Below are the code and all the weights of a small trained network. Each question names an input and a target symbol and asks about switching units off, where a switched-off unit gives its printed mean instead of its output.

import numpy as np


def w(rows, s, z=0):
    codes = np.array(rows[::2]) - 128.0
    scale = np.full(codes.shape[1], s)
    scale[-1] = z or s
    return codes * scale


def norm(h):
    return h / np.sqrt((h * h).mean(-1, keepdims=True) + 1e-5)


def f(y):
    return np.maximum(y, 0)


def softmax(a):
    e = np.exp(a - a.max(-1, keepdims=True))
    return e / e.sum(-1, keepdims=True)


def log_softmax(a):
    a = a - a.max(-1, keepdims=True)
    return a - np.log(np.exp(a).sum(-1, keepdims=True))


def net(x, mask):
    ids = ['Σαβζηθλτψω'.index(c) for c in x.split()]
    T = len(ids)
    res = E[ids] + P[:T]
    r = norm(res)
    for j in range(2):
        rows = slice(3 * j, 3 * j + 3)
        q, k, v = (r @ M[0][rows].T for M in (Q, K, V))
        z = softmax(np.where(np.tri(T) > 0, q @ k.T / 3**0.5, -1e9)) @ v
        o = O[0][rows]
        res = res + np.where(mask[j], z, o[:, -1]) @ o[:, :-1]
    y = f(norm(res) @ A[0][:, :-1].T + A[0][:, -1])
    res = res + np.where(mask[2:10], y, B[0][:, -1]) @ B[0][:, :-1]
    return log_softmax(norm(res)[-1] @ U[:, :-1].T + U[:, -1])


Q, K, V, O, A, B = {}, {}, {}, {}, {}, {}
E = w([
[247,36,101],'Σ',
[142,37,127],'α',
[152,112,109],'β',
[70,128,180],'ζ',
[68,86,141],'η',
[151,113,108],'θ',
[147,118,119],'λ',
[157,117,119],'τ',
[147,116,104],'ψ',
[156,126,122],'ω',
],0.015)
P = w([
[69,147,166],'0',
[87,100,3],'1',
[89,89,9],'2',
[95,85,18],'3',
[99,81,21],'4',
[103,80,26],'5',
[112,72,34],'6',
[123,72,40],'7',
[123,68,41],'8',
[130,58,38],'9',
[138,60,49],'10',
[145,54,58],'11',
[149,53,58],'12',
[165,47,73],'13',
],0.0062)
Q[0] = w([
[8,170,122],'H1',
[87,168,167],'H1',
[123,169,95],'H1',
[142,98,74],'H2',
[146,66,131],'H2',
[197,173,102],'H2',
],0.014)
K[0] = w([
[82,154,7],'H1',
[106,146,83],'H1',
[124,168,127],'H1',
[134,174,197],'H2',
[105,185,161],'H2',
[228,122,157],'H2',
],0.015)
V[0] = w([
[103,48,205],'H1',
[153,128,169],'H1',
[224,5,223],'H1',
[133,101,3],'H2',
[140,163,92],'H2',
[130,17,125],'H2',
],0.0063)
O[0] = w([
[2,146,39,192],'H1',
[106,93,115,121],'H1',
[9,107,38,254],'H1',
[119,183,62,169],'H2',
[100,96,101,97],'H2',
[94,224,110,229],'H2',
],0.0066,0.0044)
A[0] = w([
[69,96,64,158],'N1',
[9,136,150,138],'N2',
[224,146,133,119],'N3',
[147,135,151,89],'N4',
[125,135,82,114],'N5',
[133,122,128,106],'N6',
[86,161,135,140],'N7',
[104,88,229,254],'N8',
],0.011,0.0069)
B[0] = w([
[147,167,239,245],'N1',
[121,98,179,184],'N2',
[98,25,63,132],'N3',
[149,136,154,128],'N4',
[180,208,129,170],'N5',
[146,157,148,128],'N6',
[234,72,88,150],'N7',
[151,2,27,161],'N8',
],0.0068,0.012)
U = w([
[85,139,209,138],'Σ',
[212,119,188,43],'α',
[141,148,134,49],'β',
[132,154,107,62],'ζ',
[146,41,110,254],'η',
[154,192,97,204],'θ',
[68,153,81,21],'λ',
[5,105,98,74],'τ',
[94,126,91,191],'ψ',
[174,136,56,133],'ω',
],0.013,0.0026)

Each question gives the input, a string of symbols that net reads in full, and the target symbol t.
The units are the heads (3 rows each of Q, K, V and O) and the neurons (one row each of A and B). Each row of codes is followed by its name. A weight is (code - 128) times the scale printed after its matrix; where a second scale follows, it is the last column's (O, A, B and U).
mask holds one flag per unit, heads first, then neurons. A switched-off unit (its flag False) gives its mean, the last column of its rows in O or B, instead of its output. The means were averaged over made-up inputs and are rounded, as every weight is.
A unit's drop is (log p(t) with every unit on - log p(t) with that unit switched off) / (log p(t) with every unit on - log p(t) with every unit switched off).
The circuit of an input: a set's keep is (log p(t) with only the set's units on - log p(t) with every unit switched off) / (log p(t) with every unit on - log p(t) with every unit switched off). Starting from all 10 units, units are removed one at a time, each time the one whose removal leaves the highest keep (on an exact tie, the one counted first), for as long as the keep stays at least 0.8.
circuit, biggest first: the units of the circuit, biggest drop first
unit that matters most: the unit with the biggest drop
k most important neurons: the k neurons with the biggest drops, biggest first
heads that matter: for each layer, one digit per head in row order, 1 if its drop is at least 0.15 and else 0, layers parted by /
drop of u: that unit's drop, to one decimal
input ζ τ ψ, target α: heads that matter	11
input λ ψ τ ψ ψ τ, target Σ: heads that matter	01
input θ θ ω θ α θ β ω ψ, target θ: heads that matter	00
input ζ η ζ λ ζ ζ θ λ ζ ψ η ω, target α: circuit, biggest first	H2; N8
input α θ ω λ ψ η, target Σ: unit that matters most	H2
input ζ ω θ Σ λ θ τ θ λ ω, target α: heads that matter	01
input τ ω β, target τ: circuit, biggest first	H1; H2
input τ α θ ω λ θ ψ ψ ζ τ τ ψ ψ β, target τ: heads that matter	10
input λ θ α τ ζ τ ω θ Σ ω θ τ θ, target Σ: circuit, biggest first	N1; N8; H2; H1
input θ ψ α ω β ζ Σ β θ ζ η, target η: circuit, biggest first	N8; H1
input ζ ψ θ θ α ω θ θ λ, target α: circuit, biggest first	H2; H1
input λ η ψ θ Σ ψ τ θ λ, target Σ: 2 most important neurons	N1; N8
input λ Σ ψ ω τ θ τ θ ω α θ, target Σ: circuit, biggest first	N1; H2; N8; H1
input θ τ τ τ θ ζ β, target θ: unit that matters most	N8
input θ λ τ θ ζ θ τ α ζ η τ β λ β, target θ: 3 most important neurons	N8; N2; N7
input τ ζ τ θ λ α α θ ω ψ θ θ, target τ: drop of H1	1.4
input ζ τ ζ ψ ω ζ ζ λ Σ Σ ψ, target α: drop of N8	0.2
input θ ω θ η, target Σ: drop of H1	0.5
